The same points and some others measured another way (B), then each row and its match in B
B:
0: [ 297  -34  -41  235 -305  127  -65   56 -305 -167 -123   42   30   93
   82   86  129   13  124   91 -337 -472 -371 -135 -414  163  314 -360
 -139 -170  106 -138   15 -540 -166]
1: [-364   46   73  156   14 -106  125  -84   80  -75  140   47   30   92
 -184 -157  -18  160  -94   44  -66   40  -35 -250  -59  214  168   54
  -66   17 -195 -159 -200  -88   11]
2: [-595  196  289   86  253 -239  140 -227  331   38  178    2   36   43
 -182 -236  -80  234 -221   62  187  364  114 -221  204  214   33  352
 -149   45 -393  -64 -296  188  180]
3: [ 243  137   50  -33   63   27   -3  134 -279  -36  -38 -206   24  -95
  152   29   98 -204  207  118   24   40  195  187  203 -298  -79 -249
 -127   28   54  294   95  377 -143]
4: [ 420  -79  224 -400  -31  -45  -75  152  -23   43 -249  -39  -13 -199
  309  122  178 -298 -113  316  274    8  401  429  450 -215 -127 -155
   12   10  290  155  277  295   74]
5: [ 319 -115  181 -197 -181    6  -76    0   91   54 -208    9 -166  -90
  175  146  176   28 -110  188  277 -122 -121  151  172  -67   60 -112
 -285  -29  142    7  138 -114  190]
6: [-166  133   58  -19  155  -77  129   55  -76  -18  131 -142   21  -40
  -66 -107    2  -74   80   69   86  241  263   24  270 -179  -76  -49
  -61  130 -111  176  -51  457  -67]
7: [ -16 -223  229 -354 -101 -125   44  -27  353   80 -106  103 -177  -98
   20   45  124   77 -324  212  438   85  112  121  396    7   -7   90
 -137  103   89 -122   86   52  322]
8: [-303 -205 -498  197 -192  125  359  275 -396 -247  413  -55  -93  152
 -473 -116  -10   24  323 -125 -320 -102  -79 -320 -190 -174  179 -451
   74  325    6  -95  -93  133 -338]
9: [ 461   97  414 -157  -54  -48 -232  -86   85   93 -362  -32  -17 -141
  417  156  186  -57 -149  277  241 -103  -33  275  187   12   12   -7
 -300 -217  103  114  145 -128  197]
10: [ 241 -371 -120 -331 -288   57  114  244  -57  -54  -42   39 -197  -79
  -28  127  170 -112  -35  166  182 -147  107  164  246 -225   29 -326
   -1  207  321  -69  227   74   39]
11: [-613 -330 -139 -146 -112 -111  360   27  317  -42  322  130 -250   72
 -505 -140  -21  280 -208  -13  261  203   26 -287  223   36   88   54
  -32  374 -111 -302 -148  130  187]
12: [-477  360  307  280  268 -185   50 -248  156    7  134  -63  127   72
  -82 -226  -79  202  -79   37    1  258   -2 -257    9  245   88  285
 -217  -93 -439   18 -326   75   71]
13: [-401  254  111  227  212 -114  122  -53  -66  -82  186  -62  167   75
 -128 -225  -62   16   27   51 -163  168  166 -202    2  122   70   70
    5   -2 -265   20 -225  184 -117]
14: [  21  270  551  -14  154 -188 -165 -280  290  121 -227   -4   68  -82
  277  -28   65  107 -266  227  258  116   -5   68  183  229   33  286
 -318 -238 -198   43  -85  -94  276]
15: [-534 -367  -52 -267 -114 -138  323   21  401   -3  242  159 -260   33
 -419 -114   12  249 -304   43  369  213   95 -195  326   37   60  107
  -19  359  -44 -309  -89  135  271]
16: [-264  384  358  146  297 -181  -19 -193  101   41   36 -109  145  -14
   66 -172  -32   50  -68  117   73  269  155  -63  160  108  -11  231
 -182 -106 -324  136 -203  232   56]
17: [-157  266   -2  358   85   -1   59  -14 -290 -130  129 -119  145   96
  -66 -136  -19    9  216    7 -324  -36  -57 -208 -213   66  149 -146
 -100  -72 -214   74 -181   14 -234]
18: [-559  228  332   97  253 -249   99 -244  329   40  142    9   70   41
 -135 -233  -72  205 -245   91  157  334  122 -210  173  265   50  366
 -131  -10 -387  -71 -287  135  181]
19: [-246 -149 -299  223 -225   89  238  106 -190 -169  251    1 -127  149
 -362  -66   20  181  175  -87 -210 -168 -296 -346 -257   10  245 -293
 -118  171  -67 -172 -135 -166 -143]
20: [ 715  292  264  253 -124  111 -332  -20 -430  -86 -410  -90  209  -29
  539  166  183 -207  178  239 -345 -482 -223  158 -338  111  194 -323
 -232 -441  126  153  123 -455 -200]
21: [-388  -95 -156  -48   26  -47  294  123  -27  -60  300  -74 -116   20
 -333 -134  -22   53   69  -21  105  224  169 -131  228 -187  -13 -108
  -25  317  -92   13  -84  416  -46]
22: [-383  -81  145 -297  137 -177  206  -10  333   91  154  -31 -157  -89
 -189 -109   11   86 -209  101  477  414  322   45  561 -144 -141  173
 -101  284 -109   29  -50  518  246]
23: [  78  314  201  167  145  -39  -58  -27 -212  -46  -45 -144  153  -23
  171  -66   41 -117  129  131 -125   24  102   42   12  -14   31  -76
 -128 -140 -121  195  -56  139 -143]
24: [  81  352  137  308  107    6  -61  -45 -282  -71  -11 -179  149   23
  128  -62   26  -50  219   64 -222  -37  -69  -62 -147   13   94 -128
 -207 -160 -168  200 -109   33 -187]
25: [ 175 -187 -131 -199 -146   70  119  231 -169  -58   36  -78 -147  -78
  -34   66  127 -123  114  102  123  -32  131  141  232 -314  -30 -322
  -59  206  200   86  160  267  -63]
26: [  85  414  122  315  204   -7  -58   27 -440 -119   12 -202  285    9
  185 -115    8 -217  277  111 -362  -15  154    1 -125  -29   55 -187
  -34 -180 -139  265  -86  187 -335]
27: [-276  321   42  400  144  -32   74  -71 -218 -114  173 -126  154  110
  -98 -177  -56   59  188  -15 -296   37  -70 -263 -207  108  146  -54
 -128  -67 -304   69 -247   37 -206]
28: [ 528 -265    0 -269 -323   97  -49  180 -118  -26 -230    8 -170 -111
  200  212  231 -131   -2  207  158 -281  -47  253  143 -198   55 -353
 -146   27  350    6  275 -108   48]
29: [-422 -259  141 -319  -47 -183  214  -67  500   79  113  133 -229  -33
 -256  -79   41  235 -386  115  484  260  117  -79  415   59   10  223
 -114  252  -67 -230  -66  141  364]
30: [ 272   22  130 -146  -21  -15  -36  119 -154  -23 -122  -72   36 -108
  204   53  125 -219   17  217   55  -43  223  219  206 -149  -27 -192
  -26  -17  160  141  150  178  -54]
31: [-540 -197 -345  -54    1  -22  433  221  -93 -119  453  -75 -155   61
 -519 -181  -55   45  128  -80   51  267  229 -208  237 -267  -16 -187
   78  468  -70  -26 -106  535 -125]
32: [-239  162  129   93  125 -106   79  -34  -31  -51   98  -30  111   29
  -53 -146   -9  -17  -26   97  -66  120  163  -90   64   87   58   31
  -14    4 -161   14 -128  147  -67]
33: [ 223   40  168  -44  -67  -10  -63   -5  -32    8 -139  -51  -38  -57
  158   63  122  -15   -8  159  103  -77  -43   93   94  -42   52 -110
 -219  -60   39   74   53  -35   59]
34: [-305 -330 -294 -216 -128    3  359  225    4  -52  316  -45 -281  -10
 -415  -48   34   66   58  -32  244  186  140  -73  332 -331  -35 -219
  -26  461   58  -34   20  445   17]
35: [-250  340  142  295  184  -77   46 -111  -93  -40  123 -144  103   62
  -48 -160  -41   87  127    7 -114  140  -31 -187  -55   59   74   34
 -214  -52 -312  128 -226  127  -90]
36: [ -54    0  -45  212 -149   30   58   14 -157 -126   65   25   15  108
  -90  -37   48   84   71   46 -221 -204 -201 -214 -243  135  227 -192
  -97  -36  -54 -124 -101 -261 -120]
37: [-277  -77 -133  -70   31  -37  245  154  -97  -78  252  -70  -62    1
 -248 -119   -1  -46   71   25   51  176  245  -58  224 -195  -29 -145
   38  270  -26   36  -40  415  -89]
38: [ -58  -30  429 -158  -53 -171  -73 -239  468  116 -186  131 -118  -43
  105   16   91  244 -398  210  389   50 -132  -17  203  257   98  277
 -315  -95 -103 -175  -62 -255  414]
39: [-181  236  319  105  141 -141  -28 -196  154   37  -24  -37   47    1
   51  -92   10  121 -124  122  103  135  -15  -85   79  167   65  185
 -243 -105 -253   30 -158    5  123]
40: [-189  -19  132   43  -62  -76   63 -101  168  -11   26   48  -73   40
 -101  -49   40  188 -139   73  104    8 -143 -169   13  156  142   58
 -212   13 -130 -146 -114 -148  139]
41: [-166 -131  296 -196  -84 -155   20 -184  470   98  -86  130 -186  -32
  -39    6   82  269 -368  151  425   90 -121  -54  244  178   82  229
 -289   29  -91 -202  -63 -159  405]
42: [  65 -234    6 -390  -68  -43  132  188   53   16    8  -16 -151 -133
  -27   42  115 -133  -89  178  323  116  329  221  467 -281 -103 -148
   17  244  201   41  183  394   87]
43: [ 124 -253 -383  -80 -223  150  233  391 -455 -196  173  -71  -82    6
 -177   20   93 -229  282   39 -195 -171  162   36   28 -336   52 -558
  154  273  276   35  159  243 -319]
44: [  40  450  367  341  173  -80 -161 -199 -118  -33 -122 -105  239   33
  243  -85   25   11   43  136 -204  -43  -91  -78 -179  238  147   70
 -232 -322 -260  114 -171 -166  -79]
45: [ 398  -80   79 -108 -189   62  -64   80 -118   -3 -179  -59 -113  -80
  177  151  176  -62   50  164  112 -183 -103  170   82 -144   57 -257
 -237  -24  175   81  159  -58   32]
46: [ 403 -256  -58 -198 -306   99    7  176 -131  -51 -138    3 -179  -66
   91  177  193  -73   36  147  109 -250  -90  156   92 -185   81 -361
 -147   73  285   -9  217  -93   13]
47: [ 190  205   32  141   28   50  -13   80 -326  -63   -9 -183   60  -25
  116    2   75 -125  249   90 -131  -44   16   47  -10 -165   32 -252
 -157  -41  -21  229   12  165 -186]
48: [ 321 -117 -402  239 -326  247  101  318 -654 -259   84  -99  -15   91
  -77   78  120 -157  449  -13 -476 -455 -218  -95 -367 -201  229 -670
   -7   58  214   22   90 -157 -435]
49: [ 189 -477  -45 -252 -466   43   64   83  162  -47 -129  210 -275    6
  -68  157  191  141 -232  156  192 -337 -264  -21    7   81  224 -222
 -127   93  270 -347  152 -449  212]
50: [ -65 -165   91  -58 -180  -45   60  -34  162  -30  -35  115 -112   26
  -79   13   91  157 -180  118  115 -110 -142 -105   22  149  165  -35
 -145   29   10 -220  -27 -237  156]
51: [ 466 -169  251 -288 -238   -6 -145    5  119   45 -334   73 -124 -115
  304  197  219  -47 -201  272  268 -221  -59  247  187    1   63 -115
 -208  -95  246  -44  220 -227  214]
52: [-462 -171 -181  180 -187  -11  259  -15   65 -121  289   82 -162  165
 -435 -114  -13  332  -13  -85  -64  -43 -305 -429 -179  150  258  -81
 -152  185 -174 -288 -224 -212   22]
53: [  37  -61  212 -156  -58  -80    1  -50  183   56  -93   15 -110  -67
   60   33  102   73 -167  163  270   32   -2   56  221   11   32   32
 -208   21    7  -36   25   -7  193]
54: [ 176  378  333   96  210  -68 -130  -73 -136   22 -134 -182  165  -82
  298  -31   59 -138   78  185   -3   83  160  148  125  -35  -36   -2
 -189 -184 -125  283  -19  205  -59]
55: [ 125  -38   84    0 -135   15   -9    2  -31  -28  -74   -4  -81   -8
   51   55  115   56  -10  109   57 -131 -145  -16   -4   11  115 -137
 -215  -24   25  -23   17 -143   51]
56: [ 288   74  357  -49  -75  -59 -179 -111   73   26 -282   45   43  -61
  301   85  141   -4 -177  253   88 -164  -75  116   33  168  114    9
 -197 -223   47  -32   59 -279  141]
57: [  81   96  318 -108   50 -119  -64  -99  155   74 -143  -34  -23  -88
  161    9   92   25 -148  188  253   91   60  118  240   16   -6   90
 -230  -65  -51   71   12   69  176]
58: [-156 -382  128 -395 -205 -117  133  -30  477   85  -24  163 -323  -64
 -162   50  120  237 -379  152  536   91  -23    9  381   25   44  105
 -198  221   79 -249   47  -38  417]
59: [-190  421  552   88  336 -240 -112 -278  239   98  -97  -64  183  -53
  208 -151  -10   57 -201  202  167  277  176   15  212  223  -21  362
 -220 -216 -329  116 -189  135  172]
60: [-388   15   59   57   35 -103  174  -68  145  -25  185    1  -62   54
 -228 -136  -12  181  -81   22  102  159  -15 -214   93   79   89   78
 -143  121 -203  -91 -181   89   83]
61: [ 281 -221  424 -373 -216 -111 -149 -136  440  125 -365  180 -180 -119
  259  162  208  117 -450  305  481 -114  -82  194  290  169   70  132
 -268  -99  157 -187  146 -328  450]
62: [-301  -23  423 -127   14 -230    2 -283  562  116  -75  139 -118  -10
  -27  -55   40  332 -442  164  420  162 -108 -114  226  307   93  376
 -295  -40 -211 -221 -150 -184  443]
63: [ 594  274  178  143  -17   91 -222   74 -456  -73 -277 -171  187  -76
  444  110  162 -292  245  210 -252 -275   12  228 -120  -91   64 -335
 -145 -279  120  273  137  -68 -240]
64: [  26    9  240 -246   76 -117   21   -6  162   74  -70  -46  -60 -119
  101    4   89  -45 -147  192  342  198  247  182  416 -119  -90   53
 -141   59   15  105   59  310  172]
65: [ 540  310  211  254  -55   83 -245  -27 -382  -59 -275 -151  139  -28
  401  108  143 -134  223  158 -250 -315 -218  100 -245   17  145 -274
 -283 -327   20  210   51 -261 -171]
66: [ 535  113  271  106 -178   49 -246  -40 -198  -52 -355   21  110  -24
  399  141  186  -91  -11  244 -175 -418 -214  108 -227  186  215 -207
 -188 -339  128  -18   94 -495  -43]
67: [-304  443  187  461  227  -92    7 -149 -196 -113  112  -85  286  124
   -6 -223  -75   31  110   45 -376   34   -5 -269 -254  274  172   54
  -67 -198 -356   42 -294  -45 -212]
68: [ 162   48 -126  208 -141  106   30  125 -388 -155   34  -80   41   59
    5   17   76  -84  244   49 -297 -254 -127  -74 -227  -51  173 -363
  -75  -31   53   36    7 -109 -252]
69: [ 408  301  106  258   -5   83 -152   62 -480 -119 -152 -166  214   -8
  309   31   99 -225  281  149 -365 -267  -41   81 -220  -25  114 -318
 -108 -247   29  218   34  -84 -305]
70: [-142  273  318  170  126 -120  -51 -205  100   15  -46  -40   81   21
   75 -100    9  132  -82  104   31   73  -91 -113  -14  208  107  156
 -267 -154 -259   14 -176  -84   87]
71: [ -13  125 -104  152   40   39  111  141 -361 -119  138 -158   76   17
  -57  -74   25 -141  262   34 -204    1  134  -36  -13 -168   35 -279
  -19   71  -30  164  -31  267 -268]

[ 139  133  116  161 -334   61  -63  -65 -152  170  199   40 -118  112
  -39 -146  175  -43   98  -76  272 -309  149   81  -66  145  -83 -101
   69  -71  208   41 -128   98 -101  -82]
21
[  32  -36  157 -250   -9  -59  -33   64   29    7  -90  101  -43  113
  152  -92 -182  -17  157  -34   12  115  -14  -27    4  -92  -57  201
  125  111  -89 -136   80 -207  131   64]
5
[  -5  293  -93  -50  -37    5 -145  -89   54 -109  107   69   48   -7
  162   78   26 -320   14  114  -82  109  118  149   90  135  131   87
 -274  -93   71  110  120  298  -35   -8]
18
[ 233 -243  112 -176 -129   17  101  238  -57  -22  125  -49   50 -135
 -144    0  227  228  -68   75  -73 -211  -15 -156 -232 -199 -319   57
  334  -94   35 -118 -112  -33   70  140]
26
[  49  184   31 -126  -30  -10 -116   -2   32  -28   54   86   27   45
  139    2  -72 -200  110   45   -4   90   82  101   40   76   48  126
  -92   -4   13   22   96   67   36   14]
50
[  35  -32   91 -343  127  -57  -54  122  138  -89 -104   66   31   56
  202  -12 -216  -61   69   59 -162  202  -79  -59  -68 -137  -87  279
  132   42  -75 -147   89 -140  191  118]
56
[ 153  354    1  -63   70   52 -243   20  180   -8  137   32   64  108
  196   43 -119 -345   30  110  -74    7   24  136 -197  187  -39  148
  -11 -187  246   64  -55  219   90    0]
2
[-166 -283  183 -113 -376 -126  178 -109 -299   53 -148  148 -229   72
    9 -253   52  245  210 -196  256   39  116 -102  358 -211   53   22
  -18  318 -294 -159  192 -305  -88   17]
4
[ 410  115  169  174 -294  152  -74  142 -109  233  367  -48   -7   35
 -193  -81  272   23   40  -11  243 -543  122   54 -393  161 -327 -131
  344 -232  378   50 -324  130  -35  -39]
8
[ 153  237  -26 -125  123   31 -198   77  227  -82  116   -7   94   42
  177   76  -65 -265  -83  174 -200   10  -52   39 -271   78 -125  172
   74 -248  250   16  -88  243  121   60]
12
[ 251  480  107  116  -98  120 -287  -26   54  188  237   69    6  207
  116  -55  -96 -378  189   -5  212 -184  148  259 -186  361  -16   23
   14 -145  331  145 -120  166   16 -112]
11
[ 343 -220  215  -69 -239   67   92  253 -130  132  204  -55    5  -74
 -232  -77  267  271    8   -3  105 -407   31 -124 -321 -132 -401  -40
  467  -96  136 -117 -228  -94   40   90]
48
[  28 -189  -12 -165 -183  -39  132   78 -121 -144   76    0   34 -205
  -87   51  287  137  -78   94 -114  -26   76 -102   78 -184  -89   28
  -22  -10 -110  -47   87  101  -53  116]
24
[ 201  466  122   83  -89   93 -280  -50   45  187  185   99  -14  237
  159  -86 -166 -385  236  -41  227 -113  147  260 -119  340   31   46
  -17  -82  261  118  -58   92   24 -119]
15
[-223 -272  -18 -117 -265 -134  170 -112 -150 -150 -104   55 -148  -63
   44 -103  209  189  -77  -10  -47   76   19 -174  258 -260   16   45
 -110   99 -184 -132  155   25  -94   84]
54
[ 118   36  -58  -88   -3   15  -72   79  147 -119  132  -64   51  -43
   71   61  145  -68 -204  178 -220 -102  -72  -85 -276  -53 -204  101
  129 -278  240  -36 -139  288   61   93]
67
[ -80 -236    0 -364  -20 -116  122   80  -25 -213 -110   59   31 -150
   65   38   43  101  -11   90 -212  238   -6 -132  172 -278  -15  201
  -44  119 -275 -140  228  -70   59  164]
66
[  97   92  134 -192   17  -11 -111   61   70   31  -17   83  -12  128
  156  -62 -189 -114  149   -4   19   70    2   34  -66    5  -62  190
  112   32   21  -72   29 -113  128   35]
53
[-164  276  -27 -104   13  -69 -188 -188  114  -81  -90  136  -76  182
  350  -55 -234 -333   94   17  -40  266   30  105  171   96  197  186
 -259   25   11    7  166  117   25  -26]
41
[ 159   50  121   89 -385   61   34    3 -272  136  224   63  -53  -29
 -157  -88  265   34  152  -73  287 -273  242   99   71   92  -43 -130
   -2   32   31   64  -10   42 -137  -49]
37
[  62  331  -99   91 -182   56 -137 -101  -36  -39  232   42   35  -42
   54   58  186 -293   -2  100   23  -72  188  177   52  217  100  -40
 -270 -155  167  173   39  389 -123  -50]
52
[  52   96   23 -264  153  -33 -131   84  211 -112  -39   33   51   65
  230   28 -188 -166  -10  119 -212  160  -91  -23 -144  -52  -81  257
   88  -84   61  -84   24   40  175   97]
59
[-184 -232   22 -160 -360 -115  221  -95 -331 -110  -56  137  -90 -167
  -69  -53  240  169  120  -52   93  131  221  -30  504 -196  172  -12
 -289  283 -400  -43  339  -74 -169   55]
45
[ 196  258   60  -41  -20   61 -185   52   87   52  161   27   39   88
  107   -3  -38 -230   62   57   15  -91   55  108 -196  152  -87   90
   72 -152  220   44  -84  138   64   -5]
60
[ -51  264   18 -263  199  -49 -218  -34  246  -98 -110  113   22  180
  379   -1 -359 -346   98   68 -163  319  -57   79   -2   48   85  312
  -94    0   24  -47  131   20  182   34]
38
[  -9  389  -20 -211  198  -24 -269  -47  247 -102  -33  115   61  154
  369   53 -338 -452  108  103 -150  312    1  163    8  146  137  281
 -181  -46   63   40  147  118  142   11]
62
[  75   16  132 -242   32  -30  -72   89   78   -6  -49   73   -2   93
  157  -55 -177  -65  119    7  -42  102  -24  -15  -62  -56  -80  206
  137   46  -24 -100   44 -130  144   67]
57
[-144   22  -74  -53 -141  -63  -14 -132    7 -136   -9   48  -82   16
  147  -38  107  -76  -83   62  -84   65   14  -44  117  -57   48   71
 -162  -56   23  -34   80  200  -61   32]
16
